Below are the code and all the weights of a small trained network. Each question names an input and a class and asks about switching units off, where a switched-off unit gives its printed mean instead of its output.

import numpy as np


def w(rows, s, z=0):
    codes = np.array(rows[::2]) - 128.0
    scale = np.full(codes.shape[1], s)
    scale[-1] = z or s
    return codes * scale


def f(y):
    return np.maximum(y, 0)


def log_softmax(a):
    a = a - a.max(-1, keepdims=True)
    return a - np.log(np.exp(a).sum(-1, keepdims=True))


def net(x, mask):
    res = np.array(x, float).reshape(1, 3) / 4 @ E
    y = f(res @ A[0][:, :-1].T + A[0][:, -1])
    res = res + np.where(mask, y, B[0][:, -1]) @ B[0][:, :-1]
    return log_softmax(res[-1] @ U[:, :-1].T + U[:, -1])


A, B = {}, {}
E = w([
[99,42,125,56,63,138,163,217],'x0',
[109,52,58,169,214,52,127,161],'x1',
[92,178,108,84,81,7,81,139],'x2',
],0.012)
A[0] = w([
[220,133,161,36,63,194,153,120,88],'N1',
[74,114,103,26,70,131,155,204,73],'N2',
[91,9,41,180,187,39,143,131,70],'N3',
[149,207,220,40,19,175,97,73,58],'N4',
[93,171,108,2,103,52,74,152,38],'N5',
[77,112,143,66,104,65,52,99,254],'N6',
[97,88,97,53,81,129,117,169,194],'N7',
[125,75,117,131,57,135,132,194,49],'N8',
[142,78,209,66,60,115,146,172,183],'N9',
[86,51,7,115,211,51,116,159,112],'N10',
[137,195,129,182,141,94,109,75,223],'N11',
[60,31,90,81,103,105,117,174,172],'N12',
[127,47,115,160,212,105,193,166,82],'N13',
[77,166,152,37,105,90,27,105,70],'N14',
[62,132,48,105,98,3,28,168,40],'N15',
[115,196,147,180,217,106,57,98,28],'N16',
[125,228,122,185,137,58,40,82,98],'N17',
[174,4,117,65,124,136,139,157,61],'N18',
[157,87,105,75,127,132,129,214,66],'N19',
[169,73,128,164,227,246,161,180,143],'N20',
],0.0085,0.0091)
B[0] = w([
[47,124,78,37,112,166,151,174,193],'N1',
[113,177,95,154,187,174,50,64,189],'N2',
[35,187,44,108,92,214,138,178,235],'N3',
[21,202,75,71,85,188,91,192,235],'N4',
[106,59,185,109,84,222,131,21,190],'N5',
[223,44,73,19,75,166,177,125,238],'N6',
[201,164,66,91,181,120,97,131,209],'N7',
[93,184,166,189,211,203,75,1,160],'N8',
[212,175,50,121,154,162,72,121,207],'N9',
[85,207,63,114,79,209,140,197,244],'N10',
[213,107,37,87,183,121,71,174,254],'N11',
[194,129,85,108,153,128,42,126,221],'N12',
[66,157,76,86,84,185,155,168,198],'N13',
[39,96,171,124,61,186,149,93,186],'N14',
[95,66,194,65,80,229,121,43,215],'N15',
[47,159,112,123,187,187,16,69,196],'N16',
[175,133,80,99,142,203,87,65,238],'N17',
[109,76,118,104,179,182,76,73,179],'N18',
[105,128,127,159,168,194,36,81,164],'N19',
[167,16,137,62,83,173,141,39,245],'N20',
],0.0088,0.013)
U = w([
[113,166,106,142,191,132,32,80,73],'0',
[4,176,103,99,63,139,130,203,42],'1',
[92,32,137,97,67,149,155,62,60],'2',
[188,98,84,95,122,121,135,173,237],'3',
[186,188,213,249,172,44,169,230,2],'4',
[169,192,229,211,64,15,196,217,2],'5',
[168,212,180,208,155,31,229,214,2],'6',
],0.014,0.0091)

Each question gives the input, the list of numbers given to net, and the class t.
The units are the neurons (one row each of A and B). Each row of codes is followed by its name. A weight is (code - 128) times the scale printed after its matrix; where a second scale follows, it is the last column's (A, B and U).
mask holds one flag per neuron, in row order. A switched-off neuron (its flag False) gives its mean, the last column of its row in B, instead of its output. The means were averaged over made-up inputs and are rounded, as every weight is.
A unit's drop is (log p(t) with every unit on - log p(t) with that unit switched off) / (log p(t) with every unit on - log p(t) with every unit switched off).
The circuit of an input: a set's keep is (log p(t) with only the set's units on - log p(t) with every unit switched off) / (log p(t) with every unit on - log p(t) with every unit switched off). Starting from the 12 units with the biggest drops (on a tie, the unit counted first), units are removed one at a time, each time the one whose removal leaves the highest keep (on an exact tie, the one counted first), for as long as the keep stays at least 0.8.
circuit, biggest first: the units of the circuit, biggest drop first
most important unit: the unit with the biggest drop
k most important neurons: the k neurons with the biggest drops, biggest first
drop when u is switched off: that unit's drop, to one decimal
input [-1,3,-2], class 3: circuit, biggest first : [N16]
input [-5,-7,-8], class 2: 4 most important neurons : [N20 N10 N3 N13]
input [3,0,1], class 3: circuit, biggest first : [N4 N15]
input [4,-4,6], class 2: 2 most important neurons : [N5 N6]
input [2,-1,4], class 2: 2 most important neurons : [N5 N11]
input [7,-8,-3], class 1: 2 most important neurons : [N1 N4]
input [-1,0,-1], class 3: 2 most important neurons : [N15 N5]
input [1,-6,-6], class 1: 2 most important neurons : [N4 N1]
input [-6,7,-5], class 1: 2 most important neurons : [N3 N13]
input [4,4,5], class 2: 4 most important neurons : [N15 N6 N5 N4]
input [-6,3,8], class 2: 2 most important neurons : [N15 N6]
input [7,-6,5], class 0: 2 most important neurons : [N2 N9]
input [4,-3,2], class 0: drop when N2 is switched off : 0.4
input [0,1,3], class 3: most important unit : N20
input [5,2,-4], class 0: drop when N6 is switched off : 0.1
input [0,0,3], class 3: drop when N16 is switched off : 0.1
input [-5,-1,-6], class 2: drop when N20 is switched off : 1.2
